Here is a tiny trained network, its code and every weight. The questions are about switching its units off for an input and a class, where a switched-off unit gives its printed mean instead of its output.

import numpy as np


def w(rows, s, z=0):
    codes = np.array(rows[::2]) - 128.0
    scale = np.full(codes.shape[1], s)
    scale[-1] = z or s
    return codes * scale


def f(y):
    return np.maximum(y, 0)


def log_softmax(a):
    a = a - a.max(-1, keepdims=True)
    return a - np.log(np.exp(a).sum(-1, keepdims=True))


def net(x, mask):
    res = np.array(x, float).reshape(1, 3) / 4 @ E
    y = f(res @ A[0][:, :-1].T + A[0][:, -1])
    res = res + np.where(mask, y, B[0][:, -1]) @ B[0][:, :-1]
    return log_softmax(res[-1] @ U[:, :-1].T + U[:, -1])


A, B = {}, {}
E = w([
[176,125,102,23,132],'x0',
[133,135,245,110,246],'x1',
[49,234,124,107,81],'x2',
],0.012)
A[0] = w([
[191,75,141,132,173,193],'N0',
[149,170,135,187,68,233],'N1',
[104,217,168,117,163,177],'N2',
[196,141,164,24,154,253],'N3',
[173,114,178,148,168,197],'N4',
[120,75,124,151,138,124],'N5',
[91,134,89,121,36,218],'N6',
[126,127,55,100,58,191],'N7',
[4,210,225,173,130,235],'N8',
[90,131,100,205,53,215],'N9',
[175,42,132,77,153,199],'N10',
[214,117,179,92,205,213],'N11',
[90,114,48,143,59,215],'N12',
[83,165,123,101,199,154],'N13',
[82,193,210,110,127,204],'N14',
[60,123,147,174,160,129],'N15',
],0.014,0.0049)
B[0] = w([
[75,172,69,172,78,213],'N0',
[172,5,81,156,150,187],'N1',
[115,87,220,133,162,196],'N2',
[92,187,136,102,73,228],'N3',
[78,176,101,174,134,204],'N4',
[142,119,133,196,70,158],'N5',
[174,61,116,45,124,214],'N6',
[151,99,132,54,74,207],'N7',
[128,58,154,145,255,254],'N8',
[174,4,79,63,125,218],'N9',
[102,226,89,135,53,215],'N10',
[91,226,109,132,104,248],'N11',
[175,68,107,70,75,220],'N12',
[41,124,166,105,172,177],'N13',
[124,107,215,114,194,205],'N14',
[147,124,91,209,188,175],'N15',
],0.0096,0.019)
U = w([
[83,191,227,99,116,29],'0',
[46,113,225,132,208,220],'1',
[159,89,76,154,250,47],'2',
[81,91,90,164,64,105],'3',
[63,203,62,141,112,187],'4',
[130,60,91,45,77,205],'5',
[107,44,128,157,108,6],'6',
],0.011,0.0025)

Each question gives the input, the list of numbers given to net, and the class t.
The units are the neurons (one row each of A and B). Each row of codes is followed by its name. A weight is (code - 128) times the scale printed after its matrix; where a second scale follows, it is the last column's (A, B and U).
mask holds one flag per neuron, in row order. A switched-off neuron (its flag False) gives its mean, the last column of its row in B, instead of its output. The means were averaged over made-up inputs and are rounded, as every weight is.
A unit's drop is (log p(t) with every unit on - log p(t) with that unit switched off) / (log p(t) with every unit on - log p(t) with every unit switched off).
The circuit of an input: a set's keep is (log p(t) with only the set's units on - log p(t) with every unit switched off) / (log p(t) with every unit on - log p(t) with every unit switched off). Starting from the 12 units with the biggest drops (on a tie, the unit counted first), units are removed one at a time, each time the one whose removal leaves the highest keep (on an exact tie, the one counted first), for as long as the keep stays at least 0.8.
units of the circuit, in order: the units of the circuit, biggest drop first
most important unit: the unit with the biggest drop
top k neurons: the k neurons with the biggest drops, biggest first
drop of u: that unit's drop, to one decimal
input [-5,2,0], class 2: top 3 neurons => [N3; N15; N11]
input [-2,-1,2], class 2: units of the circuit, in order => [N3; N10]
input [-8,-4,2], class 5: units of the circuit, in order => [N9]
input [-5,1,7], class 2: units of the circuit, in order => [N1; N8]
input [-6,-4,8], class 5: top 2 neurons => [N12; N9]
input [-2,7,-3], class 4: units of the circuit, in order => [N11; N0]
input [-4,0,-4], class 3: top 2 neurons => [N8; N11]
input [-8,-4,1], class 5: top 2 neurons => [N9; N12]
input [-4,2,8], class 1: top 2 neurons => [N2; N14]
input [7,7,0], class 0: top 2 neurons => [N2; N14]
input [-2,-2,-6], class 3: top 2 neurons => [N11; N3]
input [-5,-2,2], class 2: top 2 neurons => [N8; N3]
input [-8,-3,4], class 2: top 2 neurons => [N8; N15]
input [-8,2,5], class 2: most important unit => N15
input [-7,-4,-4], class 5: top 2 neurons => [N9; N8]
input [-5,0,-6], class 4: drop of N12 => 0.1
input [3,0,5], class 1: drop of N9 => 0.3
input [3,1,1], class 0: drop of N8 => 0.2
input [-7,-2,-8], class 3: drop of N8 => 0.2
input [6,6,2], class 0: most important unit => N3
